(in the rows, 128 means zero)
Facts:
j913 (ψ 794) (ω c) (Φ j445)
j667 (ψ 755) (ω a)
j490 (ψ 526) (ω a) (Φ j862)
j787 (ψ 755) (ω d) (Φ j234)
j392 (ψ 526) (ω d) (Φ j988)
j101 (ψ 794) (ω a) (Φ j163)
j260 (ψ 794) (ω b) (Φ j381)
j766 (ψ 526) (ω a) (Φ j33)
j59 (ψ 526) (ω b) (Φ j314)
j776 (ψ 526) (ω a)
j969 (ψ 755) (ω b) (Φ j804)
j102 (ψ 526) (ω c) (Φ j452)
j699 (ψ 526) (ω a) (Φ j446)
j472 (ψ 755) (ω b) (Φ j575)
j234 (ψ 755) (ω c) (Φ j958)
j459 (ψ 755) (ω a) (Φ j778)
j294 (ψ 526) (ω a) (Φ j149)
j890 (ψ 526) (ω c) (Φ j521)
j460 (ψ 794) (ω a)
j213 (ψ 755) (ω d)
j445 (ψ 526) (ω c)
j449 (ψ 526) (ω c) (Φ j743)
j629 (ψ 755) (ω c) (Φ j463)
j431 (ψ 755) (ω b) (Φ j693)
j476 (ψ 526) (ω b)
j355 (ψ 526) (ω a) (Φ j164)
j693 (ψ 526) (ω a) (Φ j667)
j217 (ψ 755) (ω a) (Φ j392)
j897 (ψ 526) (ω a) (Φ j465)
j247 (ψ 526) (ω b) (Φ j476)
j414 (ψ 794) (ω a)
j409 (ψ 755) (ω d) (Φ j101)
j536 (ψ 526) (ω b) (Φ j629)
j918 (ψ 526) (ω a) (Φ j133)
j381 (ψ 526) (ω c) (Φ j140)
j140 (ψ 526) (ω a) (Φ j535)
j463 (ψ 755) (ω b) (Φ j761)
j535 (ψ 526) (ω a)
j33 (ψ 526) (ω b) (Φ j409)
j996 (ψ 794) (ω a) (Φ j213)
j187 (ψ 755) (ω a) (Φ j67)
j575 (ψ 755) (ω a) (Φ j18)
j862 (ψ 755) (ω b) (Φ j475)
j438 (ψ 526) (ω a) (Φ j259)
j831 (ψ 526) (ω a)
j330 (ψ 755) (ω d)
j988 (ψ 526) (ω d) (Φ j320)
j607 (ψ 526) (ω b) (Φ j553)
j164 (ψ 755) (ω b) (Φ j525)
j889 (ψ 526) (ω b)
j430 (ψ 526) (ω a) (Φ j577)
j956 (ψ 526) (ω d) (Φ j969)
j18 (ψ 526) (ω c)
j877 (ψ 755) (ω b) (Φ j260)
j761 (ψ 794) (ω a)
j397 (ψ 526) (ω a) (Φ j449)
j163 (ψ 755) (ω b) (Φ j430)
j673 (ψ 526) (ω c) (Φ j890)
j525 (ψ 755) (ω a) (Φ j459)
j461 (ψ 526) (ω a)
j878 (ψ 794) (ω a)
j748 (ψ 755) (ω c) (Φ j59)
j389 (ψ 526) (ω a) (Φ j472)
j634 (ψ 526) (ω b) (Φ j654)
j654 (ψ 755) (ω a) (Φ j247)
j446 (ψ 526) (ω d) (Φ j913)
j521 (ψ 526) (ω d) (Φ j943)
j950 (ψ 755) (ω a)
j743 (ψ 526) (ω b) (Φ j739)
j506 (ψ 526) (ω c) (Φ j413)
j286 (ψ 755) (ω b)
j778 (ψ 794) (ω a) (Φ j766)
j133 (ψ 526) (ω c)
j259 (ψ 526) (ω a) (Φ j567)
j116 (ψ 526) (ω c) (Φ j536)
j739 (ψ 526) (ω d) (Φ j996)
j67 (ψ 755) (ω a)
j225 (ψ 526) (ω d) (Φ j889)
j465 (ψ 755) (ω c) (Φ j116)
j943 (ψ 526) (ω a)
j905 (ψ 755) (ω c) (Φ j956)
j317 (ψ 526) (ω d) (Φ j634)
j553 (ψ 526) (ω c) (Φ j438)
j5 (ψ 755) (ω a) (Φ j506)
j987 (ψ 526) (ω a) (Φ j828)
j958 (ψ 755) (ω a) (Φ j344)
j115 (ψ 526) (ω a) (Φ j787)
j149 (ψ 526) (ω a) (Φ j987)
j344 (ψ 794) (ω d) (Φ j699)
j475 (ψ 526) (ω a) (Φ j886)
j452 (ψ 526) (ω a) (Φ j776)
j808 (ψ 755) (ω c)
j804 (ψ 755) (ω b) (Φ j918)
j567 (ψ 526) (ω c) (Φ j187)
j487 (ψ 526) (ω b)
j577 (ψ 526) (ω d) (Φ j115)
j812 (ψ 526) (ω a) (Φ j877)
j320 (ψ 794) (ω c) (Φ j294)
j314 (ψ 526) (ω c) (Φ j389)
j828 (ψ 526) (ω a) (Φ j808)
j886 (ψ 526) (ω b) (Φ j905)
j413 (ψ 526) (ω a) (Φ j673)

Known rows:
[139 165 141  59 160 133 118  91 184 194 113 124 151  98 109 122 121 116
 126 102 136 160 105 118 149 136 109 100 145 105]: j654
[138 166 142  58 160 134 117  89 185 196 111 123 151  99 110 122 122 115
 126 101 137 160 104 119 148 138 111 103 146 105]: j5
[141 161 107 159 143 126 107 108 143 129 118  72  80 118 133  84  99 138
  90 111 126  97  78 160 114 135  96  97 138 116]: j149
[131 148  98 154 156 150  91 104 191 175 129  88  44 129  99 105  92 106
 119 104 119 156 139 150 114 164 100  87 140 148]: j115
[137 154  98 165 153 153  97 108 186 164 145  94  67 125 103 106 104 105
 114 100 124 153 154 142 114 167  86  83 147 145]: j430
[125 159 102 146 138 157  96  88 175 166 127  83  97 136 115  95 108 118
  95  89 131 153 111 143 105 171 104 111 146 127]: j140
[136 162  98  97 131 170 115  56 161 176 140 137 130 142  97 146  63 167
 158  90 135 145  83 179 123 161  75 122 173 109]: j414
[128 134  80 149 127 155 100  79 181 169 124  60 102 127 107 106 111 154
  93  93 149 153 128 129 108 167 115 107 161 123]: j487
[153 146 117  83 163 132 128 100 197 197 130 112 137  76  97 146 131 123
 137 114 150 153 168  92 156 131  93  67 164 115]: j163
[136 148 120  53 149 137 119  79 187 208 101 100 154  93 108 135 132 131
 122 104 154 157 113  93 146 139 122 101 159  92]: j463
[115 150  98 138 120 138  96  83 153 177 106  74  87 140 126 106 121  94
  99  84 141 172 120 126  99 180 108 108 160 109]: j890
[122 145  98 149 125 128 102  87 154 167 117  73  85 135 117 106 111 111
 102  88 141 174 131 136 107 169 105 100 158 123]: j102
[114 151  99 136 121 138  96  83 152 178 103  73  85 140 128 106 121  90
  99  84 142 171 117 124  97 179 108 108 157 107]: j673
[116 149  98 141 123 135  98  85 152 175 108  73  85 138 124 107 119  93
 100  85 141 170 122 126 100 175 106 105 156 113]: j553
[137 141 146  68 155 121 125  82 191 198 117 119 158 115 100 128 101 158
 116  97 167 169 129 124 150 148 129  92 160  90]: j330
[116 133 103 136 150 139  96  92 178 191 115  75  47 156 103 109  82 116
 104  93 148 148 128 143  99 174 124  89 141 116]: j446
[110 143  97 122 155 127 123  85 139 178 155  55 109 159  93 105  95 123
  89  68 161 171 138 137  72 145 116  96 111 152]: j956
[121 141 105 149 141 142 106  89 168 174 129  77  89 151 111 105  95 131
  90  85 158 147 132 139  97 176 115  94 149 110]: j225
[127 146 108 149 144 128 112 101 149 158 122  70  78 143 123 100  95 131
  88  96 155 114 112 142  99 157 108  87 143 102]: j392
[124 140  96  78 153 151 112  66 161 213 119 126  52 161  88 166  39 134
 177  98 147 131  95 172 113 159  93  93 159  98]: j344

Rows:
No name comes twice in this set of rows, the named rows included.
[144 158  99 104 125 116 132  75 102 149 115 115  98 126 127 148  65 154
 158 110 141 101  60 177 126 125  64  97 173  88] -> j320
[139 147 120  58 155 132 123  84 183 202 108 100 149  88 105 136 128 134
 126 106 153 153 121  97 149 130 117  93 155 102] -> j431
[141 140 121  63 147 134 121  76 196 196 109 102 161  89 100 131 122 160
 122 104 156 165 123 108 156 136 124 100 164 101] -> j286
[124 134  98 155 117 128 102  75 166 158 125  72 108 136 106  99 103 150
  96  84 145 197 137 150 112 171 116 110 166 133] -> j133
[123 135  99 156 114 132  98  76 169 160 118  76 103 136 111 100 105 144
  96  86 144 191 132 147 115 179 116 111 171 121] -> j18
[135 162  98  96 127 172 112  52 165 176 139 139 136 144  96 145  64 172
 154  89 136 149  80 181 124 164  78 126 177 105] -> j761
[130 154 140  55 143 111 120  83 165 203  95 114 143 102 117 132 130  99
 129  98 148 182 116 105 147 143 115  98 160  91] -> j465
[122 146  79 137 134 157 101  87 165 178 116  57  88 128 117 111 122 116
  97  92 145 136 119 112  97 163 107 102 148 117] -> j743
[120 148  79 132 133 160  99  86 167 183 113  57  89 129 119 112 122 110
  96  90 145 136 117 110  96 169 109 105 150 111] -> j59
[133 169  96  90 136 170 115  61 152 183 137 135 123 143 104 150  71 143
 159  91 134 134  76 169 115 157  70 119 165 104] -> j996
[135 133 134  59 159 101 112  91 188 212  90 114  81  98  95 139 101 105
 155 114 133 193 135 126 162 134 124  79 154 117] -> j234
[138 139 147  68 153 121 124  79 195 196 118 120 162 116  98 126 102 166
 114  96 168 173 127 128 153 150 132  95 163  89] -> j213
[136 149 138  52 173 128 105  94 204 215  98 124  87 100  92 128  97 108
 149 115 121 168 109 132 159 133 124  91 138 120] -> j958
[144 154 143  70 151 134 115  80 201 185 118 127 169  98  98 117 112 158
 121 100 139 179 111 135 161 141 121 110 160 109] -> j667

The same nodes again, as new rows of numbers:
Known rows:
[136  98  90 107 148  81 132 153 118 116 124 131  90 112 106 126 147 131
 145 116 168 154 113 111 122 126 195 130 131 124 106 137  99 158 121 130
 122 133]: j536
[109 116 107 140  77  83 161 125 125 131 182 130 128 129  80 139 143 159
 125 111 116 104 117  97 156 134 106 117 141 142  98 154 165  93  75 106
 123 135]: j776
[196 129 155 136 144 110 117 106 131 112 182 107 158 150 102 166 117 182
  93  86 133  78 180 105 118  93  80 157 108 153 120 173 141  91  93 111
  83 127]: j878
[106 124  78 121 139 115 125 138 171 117 145 137 124 138  87 113 150 121
  95  96 147 121 109 137 126 162 189 106 126 131 112 129 157 132 113 130
 135 144]: j317
[108 124  78 122 143 113 120 140 174 113 142 135 118 141  89 116 152 117
 100  97 150 123 110 146 129 160 191 111 127 132 110 135 154 133 121 133
 135 145]: j739
[147 149 223  92 117 150  85 117 106 152 149 105 139 148  98 150 121 156
 147 138 127 128 149 181  90 106 101 140 123 145 125 146 115  90 145 134
 159 172]: j654
[164 135 192 107  74 139  86  96 138 155 144 116 138 154  75  88  78 134
 119  98  85 107 136 186  86 132  87 133  79 123  82 157 165  83 120 138
 173 107]: j213
[152 111  96 130 105  92 144 115 109 106 171 127 115 138  45 115 133 143
 118 104  97 137 103 105 156 152 138 127 138 152 118 162 200 108  56 137
 123  97]: j445
[ 89 144  99 117  85 115 184 150 151 115 172 110 104 138 102 204 148 152
 112 127 109 129 126 109 100 132 165 101 137 128 148 112 152 106 106  92
 119 164]: j766
[173 146 208  73 106 159 115 112  79 161 120 129 135 120 108 145  78 164
 125 136 115 153 138 119  35 116 154 118  81 117 126  99 112 106 104 115
 154 134]: j163
[144 116  95 112 158 102 120 138 126  88 151 112  92 147  65 139 159 123
 128 117 135 163 109 145 146 147 187 142 156 154 143 157 168 137 109 155
 123 129]: j314
[191 141 211  84 139 150  65 111 101 120 133  89 108 161  66 132 111 129
 150 130 106 166 137 207  93 119 131 165 122 154 141 166 151 110 143 172
 160 128]: j629
[137 102  87 107 143  92 141 153 114 118 131 136 100 108 100 120 147 139
 138 113 162 148 113 100 119 129 197 119 131 122 116 125  94 155 108 125
 121 140]: j743
[181 136 165 112 147 168  94 142  88 176 147 112 136 140  59  74  87 142
 167  85 118 164 143 120  63  98 117 134 118 131 137 108  38 117 142 143
 162 166]: j969
[143 124  94 111 153 111 126 138 122  93 156 118 102 142  56 135 159 129
 122 116 131 157 109 136 140 150 189 130 154 155 150 147 164 135  98 150
 123 134]: j449
[175 157 160 116 160 145 131 116 137 108 173 110 159 151 123 224 117 188
  67 104 136  98 182  93  70 103 137 138 105 148 162 128 145  95  97  93
  79 154]: j101
[141 168 190  85  86 177 108 111 155 146 135 110 129 158  96 152  82 136
  95 116  84 131 143 180  32 138 146 113  76 116 131 107 161  90 135 121
 169 137]: j409
[135 103  87 110 140  92 143 152 111 120 132 138 103 108  98 120 143 140
 136 114 161 148 113  96 118 129 193 117 128 121 114 124  98 151 103 120
 121 136]: j607
[146 152 215  90 159 173  52  79 113 165 117 152 184 138 104 112  95 146
  85 123 149 130 124 157  82 158 150 125  94 149  95 126 183  94 107 139
 170 144]: j787
[203 135 210  92  76 140  95  95  86 128 160 103 129 152  41 101  94 151
 139 119  68 132 136 182 100 121  84 141 103 143 127 167 168  83  91 153
 158  99]: j808

Rows:
No name comes twice in this set of rows, the named rows included.
[184 120 203  76 130 130  80 125  92 148 110 109 106 127 109 118  99 140
 164 129 139 157 140 170  70  99 138 152  97 119 104 142  80 127 151 146
 159 132] -> j472
[192 145 209  84 132 156  72 109  95 125 142  98 119 160  59 127 109 136
 143 128 102 161 136 194  88 122 128 154 119 152 147 155 150 103 130 168
 158 131] -> j748
[138 162 215  88  75 156 116 125 124 146 152  87 115 157 103 187 106 154
 141 142  92 135 156 182  56 101 106 132 109 129 142 130 125  83 151 119
 157 163] -> j459
[225 114 137 105 202 116  98 134 120 100 132 115 131 130 122 146 118 161
 106  86 175 121 174 108  80  91 164 162  96 132 137 147  75 148 122 127
  81 126] -> j260
[183 125 203  76 129 140  87 127  87 151 114 117 118 125 103 114 101 145
 157 130 136 153 141 160  63 102 139 141  97 120 114 133  75 124 142 141
 158 138] -> j877
[179 153 151 115 145 136 137 131 155  96 171  88 128 161 122 227 121 173
  85 100 126 101 189 121  67  92 131 148 107 141 166 138 128 102 125  98
  79 152] -> j778
[184 127 203  79 122 140  90 123  85 153 119 118 124 124  98 110  97 148
 154 125 130 149 140 154  62 104 137 137  94 120 114 129  80 119 134 136
 157 135] -> j431
[ 96 133  77 150 152 126 144 153 133 141 190 123 134 145  63 126 159 145
 134  93 142 133 122  89 143 130 139 112 173 157 145 122 103 113 116 123
 126 196] -> j475
[157 136 220 110  66 126 104  99 100 161 164 105 140 147  83 133  95 163
 149 125  93 109 145 164 104 106  50 141 108 136  95 165 144  68 116 126
 160 133] -> j67
[186 121 205  79 118 130  87 123  88 150 113 112 113 126 103 114  94 144
 161 127 131 152 141 161  70 100 131 148  95 119 105 141  83 123 141 141
 158 126] -> j463
[105 119  93 123 173 115 103 120 149 126 134 159 149 129  97 109 151 130
  83 105 176 125 100 120 142 175 197 111 131 146  95 134 178 130  96 133
 134 144] -> j446
[154 139 220 107  71 133 104 101 100 162 164 108 144 145  84 132  97 165
 146 127  94 111 146 160 102 106  56 137 110 139 100 160 143  70 114 125
 160 138] -> j950
[164 136 191 105  78 143  85  96 138 155 144 117 139 151  75  91  82 134
 118  99  90 110 137 185  84 133  91 131  80 124  85 153 163  84 120 138
 171 111] -> j330
[124 124  82 100  95 108 188 154 127 116 139 128  89 115 105 167 122 149
 116 118 120 150 118  76  77 132 207  99 110 106 137  93 116 139  95  95
 118 130] -> j33
[141 159 215  89  86 154 110 123 121 146 151  90 119 153 102 178 110 154
 144 139  99 132 154 184  65 103 104 135 112 133 137 134 123  84 150 122
 156 165] -> j525

The same nodes again, as new rows of numbers:
Known rows:
[152 149  80 138 127 107 129 125 136 133 111 101 107 146 131 139 101 154
 100  91  89 136 132 141 103 100  76  88 163 136 143 102 129 185  86 112
  96 141]: j739
[150 166 157 154 131 122 148 175 149 172  43  99  61 158 118  91 121 133
 156 174  63 145 146 187  67 179  78 128 159 159 101 110 132 161 111 113
 120 108]: j958
[166 165  75 134 131 114 162 132 143 135  91 121 105 143 109 127 112 154
 128  77  98 125 127 143  98  81  79 123 129 132 126 117 167 171 120 128
 105 141]: j461
[159 181 123 123 144 119 189 177 145 170  45 117  81 168 114  56 134 131
  99 146  67 128 142 158  75 143  71 161 145 146  95 120 160 157 137 124
 115 129]: j667
[155 167  87 152 107 108 132 120 146 132  99  94 106 135  86 124 100 152
 128  96 108 122 135 145 113 110  83 103 143 146 140 115 129 184  94 120
 100 138]: j438
[147 173 123 140 146 117 186 197 156 173  91 100  81 163 107  83 141 144
 111  78 107 139 128 126 101 105  45 129 139 134 105 167 160 143  81 121
  85 103]: j414
[167 165  74 132 132 114 165 133 142 135  90 124 104 144 111 128 113 154
 127  75  98 125 127 143  97  81  79 124 127 131 125 116 171 170 121 129
 106 142]: j776
[147 150  81 136 121 104 128 136 152 124 115 117 107 141  88 130 108 159
 114  96 112 129 139 137  98 111  79  69 141 129 138 106 119 194  92 126
 110 139]: j506
[152 173 116 113 141 112 171 155 128 145 106  87  85 189 118  99 135 134
  86 194  47 140 142 166  72 166  70 148 180 132 109 116 125 178  76 114
  98 114]: j409
[157 143  89 136 134 114 132 125 131 126 123 103  94 153 141 181 108 158
 144 115  74 151 126 165  83 109  80  89 161 125 136 100 140 182  74 113
 100 122]: j577
[146 159 131 129 137 112 145 156 146 162  67 108  81 159  91  85 121 100
  81 187  44 122 144 147  66 120  59 124 179 165 120 122 129 172 112 118
 123 124]: j862
[146 152  83 137 118 103 128 135 152 124 114 117 108 138  89 125 108 159
 110  95 114 128 141 134 102 115  80  67 140 130 139 105 118 195  94 125
 110 142]: j116
[144 165 139 132 126 113 159 162 143 155  65 108  84 162  95  90 131 112
  75 182  51 130 146 155  70 130  59 122 171 164 117 110 127 168 111 120
 121 126]: j431
[159 133  59 126 158 107 104 122 141 149 121 104  98 143 129 135  81 128
 115 105  65 119 124 124  87  70  75  98 178 136 147 132 143 191  90 109
  98 133]: j956
[148 159  97 146 105 106 131 110 143 122 105 109 114 134  92 148 109 135
  90 107  93 128 135 132 102  76  68  74 150 155 151 100 127 187  96 121
 111 144]: j536
[139 165 129 128 132 108 152 181 154 159  70 111  83 164  91  58 129 136
  87 167  81 131 155 151  77 175  72 106 158 144 109 110 109 181 108 122
 119 127]: j465
[143 183 116 141 125 109 175 170 148 149 138  64  87 174  60 100 141 143
 116 125 106 128 131 131 110 128  48 137 152 129 117 180 130 162  31 119
  71  89]: j778
[150 176 131 140 126 115 158 170 147 165  57  91  78 164  90  60 121 129
 111 168  70 124 148 165  83 165  74 147 162 157 107 123 127 168 109 118
 110 121]: j5
[142 151 151 137 142 117 145 192 155 162  63 120  64 163 119  99 130 140
 138 179  69 152 150 177  54 182  76  94 158 140 100 102 121 172 109 118
 129 111]: j234
[149 134  71 137 131 111 136 147 134 130  99 106 102 148 118 142  99 163
  97  81  87 129 134 156 104  88  70 101 167 138 142 100 133 173  87 121
  97 140]: j392

Rows:
No name comes twice in this set of rows, the named rows included.
[141 173 145 137 117 110 156 157 145 156  61 105  89 159  96  79 130 112
  66 177  61 132 150 149  78 139  61 112 169 169 121 105 117 173 111 117
 119 131] -> j472
[156 139  75 133 139 107 111 111 146 136 115 116 103 133  88 154  92 111
 111 122  66 110 126 123  81  45  67  88 167 150 153 131 145 188  99 120
 114 134] -> j886
[158 151  75 118 144 111 158 149 149 130 102 147 105 145 118 132 122 162
 112  75 104 136 132 134  85  87  77  84 125 116 124 105 160 180 123 132
 116 146] -> j445
[145 174 122 143 131 114 173 180 148 151 136  68  77 175  69 119 141 144
 140 131  99 136 128 146  98 128  49 135 153 127 112 177 138 157  33 120
  76  80] -> j101
[150 168 137 126 128 115 168 153 136 140  91 103  80 175  87 124 141 114
 102 210  40 137 142 171  58 137  62 133 171 150 113 115 131 172  92 123
 119 111] -> j163
[152 138  68 147 119 115 144 161 142 127  82 103  95 141  65 133  98 169
 127  80 101 106 136 171 111  83  73 130 150 148 136 116 144 163  96 135
 103 135] -> j987
[161 153  71 140 133 111 128 123 146 139 105 102  97 138  87 133  93 140
 144 103  88 112 128 142  97  85  82 116 149 140 138 133 149 182  97 121
 103 131] -> j918
[152 171 133 118 141 116 185 168 142 161  54 131  88 165 118  81 141 114
  63 159  50 136 142 147  64 112  57 132 157 155 106 107 154 160 137 125
 124 134] -> j286
[155 146  72 145 121 114 146 152 143 129  88 105  97 141  76 133 100 163
 131  85 100 112 134 164 108  87  76 125 146 143 135 117 146 167  98 132
 102 135] -> j828
[133 148 153 156 146 117 141 201 151 177  99  87  68 160 157 120 129 148
 125  97  93 173 130 144  89 135  45  76 172 139 118 139 130 151  52  99
  85  90] -> j344
[152 152  90 139 114 108 137 117 141 121 107 117 109 137  92 158 110 136
  98 109  84 128 132 139  93  67  67  85 152 149 147 106 139 182  98 125
 112 140] -> j247
[139 167 131 129 130 108 152 180 155 157  69 110  85 164  93  55 130 137
  84 166  84 132 156 149  78 177  72 104 158 144 109 110 107 181 109 121
 119 129] -> j629

